Each row is followed by its class.
[  3 -28  33  11   7  26  18  15  41 -23  63  31  40 -16 -35  20 -14 -12
  29  -2   4 -10 -12  27   1 -17 -22  16   5  -9 -52 -10  20 -24 -36  10
  -5] | daz
[-39  14   2 -28 -26  -5  18   6  50 -42   0  36 -12  49 -23  28 -42  26
  16 -42  36  21  -8  31  22  43 -37  33  10  21  -1  -8   9 -41 -25 -24
 -56] | vom
[ 34 -31  17 -25  45 -35 -46 -38   1  -6  11 -10 -29  24 -50  11  35  33
  -2 -28 -18 -13  19  -3   3  21   5 -23  38  50   8 -31  13  32  15  -6
   2] | bav
[-30  -1   1  10   5   3 -28 -35   8  32 -25  21  27  19 -35  -1  -2   4
  -8 -37 -10  38  -2 -30  -2  22  -7 -16 -14 -12  -7  -8 -28  32  21   1
  17] | Mer
[ 34  18 -30   4   7  42   1 -60 -41  38  -6 -62  78  28  15  -3  16 -26
  25  22 -35  40 -14  26  -8 -17   9  12 -26 -11 -10  17 -32  -1 -17  20
  28] | Mer
[  8 -30 -21  -7  18 -41  22 -37 -27  17  27 -35  -4 -26   8  38 -15  12
  11 -26 -14 -15   3  -9  32  -8  -8  32  32  -3   3  40  15  48 -23   0
   9] | bav
[-16  -2 -11   1  17  16   3 -79 -24  14   6   5 -14  35 -20  29   7  49
  11 -40 -23  15  -6 -18  36  18   5  16  18  25   2 -37 -40  42  32  21
 -28] | daz
[ 24   8  13 -43   5 -34  31 -50 -25  12  -6 -62   1  51 -31  28  -3  36
  33 -37 -25 -11  24  40  34  23  -9 -12  20  28   5 -14  14  15 -21   6
 -15] | vom
[-71 -33   7  11 -31 -10 -22  -9   6 -34 -13  25  48  19  -8 -10 -84 -10
  26 -49  -4   8  14 -33  31  22 -19  78  -6 -12 -16 -16   5  -7   5  -2
 -45] | Sape
[-15 -45  26  -2   7 -10   8  10  17 -31  41  19  36 -16  -6  39 -30 -15
  17  -7   5  -3 -25   2  12  -6 -23  31  -4   1 -12  14   7  21 -12  17
  -6] | Ran
[ 38 -22 -16 -12  21   0 -12 -25 -29   2  12 -35   6  -3   1  -4  29   4
 -14  -5 -20   9  15  24   2  -4  12  13  35  20  11  16   4  -7   6   4
   6] | Sape
[-45 -29  -1   9 -50   8 -37  20  -1 -53  17 -25   1  14 -17 -20 -38  16
  27   2   6 -16   7 -25  12   0 -21  45  -5 -15  -4  23  50 -35 -29 -24
 -23] | Mifem
[-26 -21   6  13  -1  25 -17  -3  10 -10  20  -3 -41  15 -28   0 -23  19
  -6 -12   3  -8  22 -24  37   5 -24  11  11 -39   0  13  23 -26 -25 -15
 -18] | bav
[-20 -38  -6 -16  -2 -19   5  20  25 -31   3  20  51   8 -51 -18 -50  -3
  38  -1  24  32 -18  44  -4  10 -31  51  23  27  -7  -9  18 -22 -44  -2
 -40] | Sape
[ -1 -16  27  -2  13 -12 -12  20  38 -26  36  37  51   1   1  46  12 -15
  13   2  10  -9  -4   6  17  -4 -30 -20 -39 -34 -33 -12   4 -16 -17 -10
   5] | Ran
[ 29  23 -13 -18   6  16  -5 -14 -28  34 -22  -5  15 -13 -11   2  -7 -30
 -36   3 -31 -11 -31  -6  22  11  -2 -31 -19 -36  15  11 -25  40   3  -7
   6] | vom
[ -9 -26  -2  28  14  -2 -46   0  27 -15  32   7   8 -11 -46 -26   4   3
 -17 -34  23   8   7  -5 -15 -32 -12  24  38  15 -17 -12  13 -44   0  -2
  20] | bav
[ 30  -1  43  -8  13   9  28  18  40   3  15  24  25 -10  -4  28   4 -27
  17   5   6  -9 -22  26   0  -6 -20   2  -8 -15 -42 -13  -4 -17 -31  11
 -17] | Ran
[ -2  -2  12 -11 -44 -27   0 -43 -16  -4  10   9  10  35 -15  26 -22  15
  -2   3  -9  -6  -1 -22  58  27 -13  14  24  11  13 -11   9  13   2  10
 -44] | Mifem
[-47 -17  -3   8  -5  -6 -40  24   5 -19  24 -34  13  19 -32  -4 -22  -5
 -12 -14   9 -16  -9  -7  -9 -33  -5  30 -14 -48  13  22  27 -66 -20 -27
  -8] | Ran
[-17 -57 -17 -56  42 -54  26  61  29  -5   7  -2 -38 -13  -1   1 -44  15
   6 -10  46 -18  -4  33  16  -7  -8  41  25 -30  55  25  38  -6 -50 -13
 -46] | Sape
[ 40 -16  12  -9  10 -29 -32 -26 -25 -32 -22  -5  59   7  -1   5  -2  -3
  37  -6  -1  22 -12  30 -15   8  16  11  38  47  20 -12 -31  48  19  11
   5] | vom
[-37 -53  -9 -28 -10 -46 -13  27  13 -26  -4  15  21 -23 -10  12 -60   0
  42 -20  21  -4  14   4   7  13  -8  56  26 -45  18  11  20 -11 -44 -21
 -62] | Sape
[  4 -22  41 -13  10   0   4  29  44 -26  20   8  17 -36   6  25 -20 -33
   4   1  -2 -20  -2  11  -1   0 -12 -10 -18  -7 -17  13   7   2 -14   9
  -5] | Rak
[ -4   6   8   5 -32  19  16  10  46   7   5  25  26  10  -2   1  -5 -16
  32   7   0  31  -4  26  -1   2 -43  24 -27 -12 -54 -23 -11  -3 -36 -10
  -7] | Ran
[ -1   7 -34 -17 -19  15  15  30  32 -11   9  20  -2 -15  19  16 -12 -11
  30  -4  29  11  -4  14  -9  -5 -33  35  -3  -4  -8   9   2 -35 -16  -3
 -39] | Ran
[-23 -25 -28 -11  13  10 -20   5 -20 -18  -3  -2  15  31  -6 -23 -64  -1
  29  -5  -5 -24 -12 -27  24  11   1  62 -13   7  11 -10  17  14   0  -2
 -30] | daz
[ 10 -22  25 -22  19  10  34  25  22 -29  12  41  49   0 -18  25 -19  -2
  22  -4  -4  -5  -4  29  12  31 -30 -11  -7  20 -34   9  13   2  -5   9
 -19] | Sape
[ -2  -8 -28   2 -34 -44 -52 -61 -25   8   2 -37  29  -2  -4  -6 -17  -3
   7 -39 -12  -8  38 -20  14  -3  27  52  11  26  12 -34 -10  19  -6  17
  13] | vom
[-20 -50  20   6  -3 -14 -61   7  15 -55  11   1 -31  -2 -40  -2  -8  14
   5 -22  13  -7  18 -46  22  21 -20  18  15   5  -2  19  64  -5 -37 -10
  -3] | Mifem
[ 17 -26   2 -16 -20  13  23  29  17 -22   4 -15 -23  -4 -28   2 -20  17
  18   8  12 -10  40  23  35  10 -25   1  25  -3  11  36  42 -20 -55  24
 -24] | Mifem
[ 14  -7  32  -2 -18 -22  51  24  30 -14  14  15   3 -15 -25  31 -33  -6
  28  14   9 -25  -3  30  13  30  -9  -8   5 -15 -25   9  23  21 -76  -4
  -5] | daz
[ 10   0  40   3   4   6  25 -22  46  -8 -20  13  24   8  18  12   7 -20
  56  -2  -1  40 -19  29 -13  10 -18  37 -17  23 -48  -8 -12   4 -36   5
 -11] | Mifem
[-19 -21 -19   0  -5 -14   2  10  10  12   0 -12   9  -6  -7 -19 -46  -4
   3   7  27   3 -42  12  15 -13   5  46   6  -8  42   5 -19   7 -18  -4
 -20] | Mer
[-22 -20  -8 -47  45  21   6  15  19   6 -21  42  11  27 -22   6 -35  -7
   8  -8  33  37 -27 -18 -19  54 -25  11 -11 -42   5  42  17  16 -45   0
 -19] | Sape
[-63 -15 -24  -7 -73 -28  22  27  27 -16  22 -21  -9 -35  11  37 -33  -1
  29 -13  14 -11  28  -7  -5   4 -28   9 -45 -44 -11  23  36 -31 -56  -9
 -14] | Ran
[  9 -15 -20   1  10 -15 -17   8  19   8  43  -4  42  18  -7 -18  -5  -1
  41  -3  31  -3  -2  16   6 -39 -17  24   0 -27  -3 -27  12 -11 -12 -12
   9] | daz
[  12  -29   22  -17  -43 -114    4  -48    1    5   38  -52  -34   -4
    9   42   -5   15  -10  -50  -14  -54   66    1   43  -11   23    2
   50   33   28  -48   33   -6   13   20  -20] | bav
[ 25   1  25  -5 -17  49  26  20  26 -28  31  21  44   2  21  37  -4 -10
  29  12  -2 -14 -17  17 -12   7 -19  18 -19   1 -48  21  -7  23 -22  29
  -1] | Ran
[ -3 -26  38   0  -5 -18  11  -6  38 -15  34   2   9 -30   1  39 -21  -8
   7   4  13 -17 -23  -4  16   1  -1  27   5   6 -20  13   8  19 -47  20
 -14] | Rak
[-57 -43  11   8 -35 -13 -22   3  42  -1   5  21 -14  18 -47  -2 -33  18
  17 -41  20  20  26 -32  15  28 -33  36   7  -6 -19   5  31  -7 -18 -11
 -12] | Ran
[-11 -28  -9   7  43 -65   7 -32 -30  10   8   6  42  -4  12  60  24   5
 -21 -15 -24   5   6 -14  36 -19  11 -15 -17  53   5   9   1  14  51  29
  23] | Ran
[ 22  -6  21   7  -8   3  11 -38 -22  -7  11  -3   1  28   8  18  29  26
  18  17 -23  25  -5  -1  -2   1   3  28  35  67 -18  27  13  34  12  22
   2] | Mifem
[ 33  10  31  14  12  -6  31 -22 -28  -8 -43  -6  25  49 -34  20  11   6
 -22   4 -44  25   8  44  65  30 -22 -47  13  44 -11  -6 -20   0  24   2
   1] | Ran
[-16 -31  -6 -20 -14 -11  -2  22  29 -28  42  -3  -2 -29  10  -5 -45 -17
  33 -14  46 -18  -5 -15 -19 -14 -14  62  10   7  23  20  34 -16 -14  23
 -18] | Mifem
[-42 -25 -15   4 -14 -19 -36   2  37 -47  23   7   7 -22 -48 -12 -45  15
  27 -10  49  19  -8  16   3  11 -26  37  28  25  34 -15 -24 -29  -5 -27
 -34] | Rak
[ 14 -27   4  -6  20  32 -17   8  31 -11   1  24  -6 -42  12  -3 -17 -50
  17  -5  19  35   2  13 -21   5  -4  55  15 -15  -7  26   3 -30 -40  -4
  -2] | vom
[ -8 -27 -15 -28  18  24 -23  27  47 -22  13  45  43  34 -31  11   6   4
  41 -21   4  43  15  45  -8 -22 -35  -1   5 -37 -26 -22  14 -39 -16  -5
 -43] | daz
[-29 -25  22  27 -22  18 -20 -44 -18 -15  10  22  -2  53 -21  37   9  27
 -53  15 -27  23 -11 -27  65  30  -1 -14  -9  21   9  -1 -16  14  28  17
  -7] | Ran
[-17 -38 -14 -24   0  -5 -18  12 -21 -17  25 -22  47  30   6 -15 -23  -1
  14  -2   1   2  -1  -5  -6 -37  -6  33  -2  -4   5  -6  45 -19  -4  36
 -20] | Sape
[ -4 -25 -14 -31 -12 -23 -27 -45  -1  -9  -4 -16   3  26 -12  28   2  23
  29 -49  -7  16  -3 -21  -8  22 -13  -6  22  13   8   0  15  35  17   7
 -29] | bav
[ 14  -5   8  -4  44   8  -1 -45   2  31  -7  15   8  24 -20  41  71  16
   0  10 -32  47 -13   7  15 -15  -5 -45 -11  24   1  22  -2  -8  36   9
 -16] | Mifem
[ 26   3  20 -13  27  10   2 -12  28 -16  18   2  16  -7  13  27  23  13
  54 -22  21 -20 -13  -6  18   6 -34 -11 -23 -25 -23  -6  -8  15  -9 -10
  -5] | Mifem
[-34 -14 -21  -2 -10 -15  -7  -6  16 -13   0 -34 -57 -28   1  -8 -24 -11
   5   3  45  32   2 -20 -10   4 -11  19   8  25  39  18  30 -54 -25   6
 -17] | Rak
[  2   1  17   7  16  38  26  22  32 -10   0  39  25 -23   4  -5  -8 -33
   6   8  -1  31 -26  26 -27  -4 -19  20 -13   7 -31  10 -12  -6 -11   7
  -5] | Sape
[ 15  -9   7  11 -10  21  25 -12 -43  -4  10 -32  -5  53 -23  25  23  33
 -49  25 -46  10   8  23  69 -12 -15 -40   8  24   6  25  18  -1   8  31
   3] | Ran
[ 29 -17 -13 -19  18  -4  13 -28 -51  -1  28 -27 -17  22  16  24   9  42
 -26   2 -46 -38  45   1  47   0  10 -26  16  50  29   0  -4  55  55  38
  15] | bav
[ 27  -5  20   1  19 -31  74 -40  10  51   8   6  31  21   5  40   5  -3
   0 -16 -68  10  47  42  65  10 -30 -15 -11  40 -57   8   0  54   9   8
  37] | bav
[ -3 -29  48  -1  24 -30  11   5  38 -11  30  27  45   0 -16  37 -18 -16
  31   2  17   8  -9  20   6   4 -12  10  -3 -14 -25  -1  14  -5 -49   0
   5] | Mer
[ -1 -28  16   6 -10   3  10   4  25 -13  29  31  42 -33   1   9 -18 -28
   7  15  28  33 -10  36  -8  -2  -7  30  16  -6 -25  -2  -8 -37 -43   6
  12] | vom
[-39 -34  14 -21  47 -32   0 -12  18   1 -23  20 -35  -4 -36  37 -22   5
  24 -21  21  32   6 -14  35   9 -23   8  13 -50  33  18  22 -29 -47  -5
 -59] | Mifem
[-11 -44 -20 -11  -8  38  -4  12  -4   1  -3 -34 -31 -28  13 -31 -31 -31
  13  15 -10  30  -6   4 -25 -18   2  59   4 -21  33  43  22   3 -35  18
 -27] | Sape
[ 16 -39 -15 -49  43   1  16 -14 -37  -4  -5  10  60  67  -8   9 -15  32
 -26 -12 -42 -18 -22  11  58  33   0 -11 -10  82  17   0  -2  57  87  39
 -21] | Sape
[-10 -40 -11   1 -10  14 -32  -5  27  -3   4 -11 -35 -45  12 -16  -9  -7
  50 -31   8   9  23 -15 -17  -8 -17  38  19 -30 -12  -9   4 -22  -7 -23
 -29] | bav
[ 10 -17   1   1  -7   4  -3   4   4  11  12 -34  -1  41 -13 -23  -7 -10
   3  -3   1   9   8   9   8 -25  -2  29  20 -21 -21   4  58 -40 -49   7
   2] | daz
[-23 -39 -10  12  29 -59 -31 -57 -19  23  12 -38 -10  -4 -20  -3  -5   3
  -3 -39 -20   2  -5 -29  14 -26   9  22  12  42  33  -8   6  17  51  -7
   8] | bav
[-30   3 -24  13 -22  20 -17  -4   8  -7 -23 -25   7  25  -5 -26 -25 -12
 -51   9  -1  23 -14  -3   8  -6  15  27 -15  46  13  13   1 -44   1  29
  -6] | Rak
[ 18 -15  15   1  -3 -11   4 -10 -34 -44  35  -1  37  29 -43  42   3  20
 -20  16 -13 -18 -13  13  22  12  12 -38  30  33   3   9  30  -9  -4  25
  -3] | daz
[  6 -46  35 -10  10   8  22  16  30 -16  34  26  22 -17 -11  21 -12  -6
   7   9   4   0 -21  23   2  12 -10  24  10  -6 -28  26  18  14 -45   9
 -10] | Sape
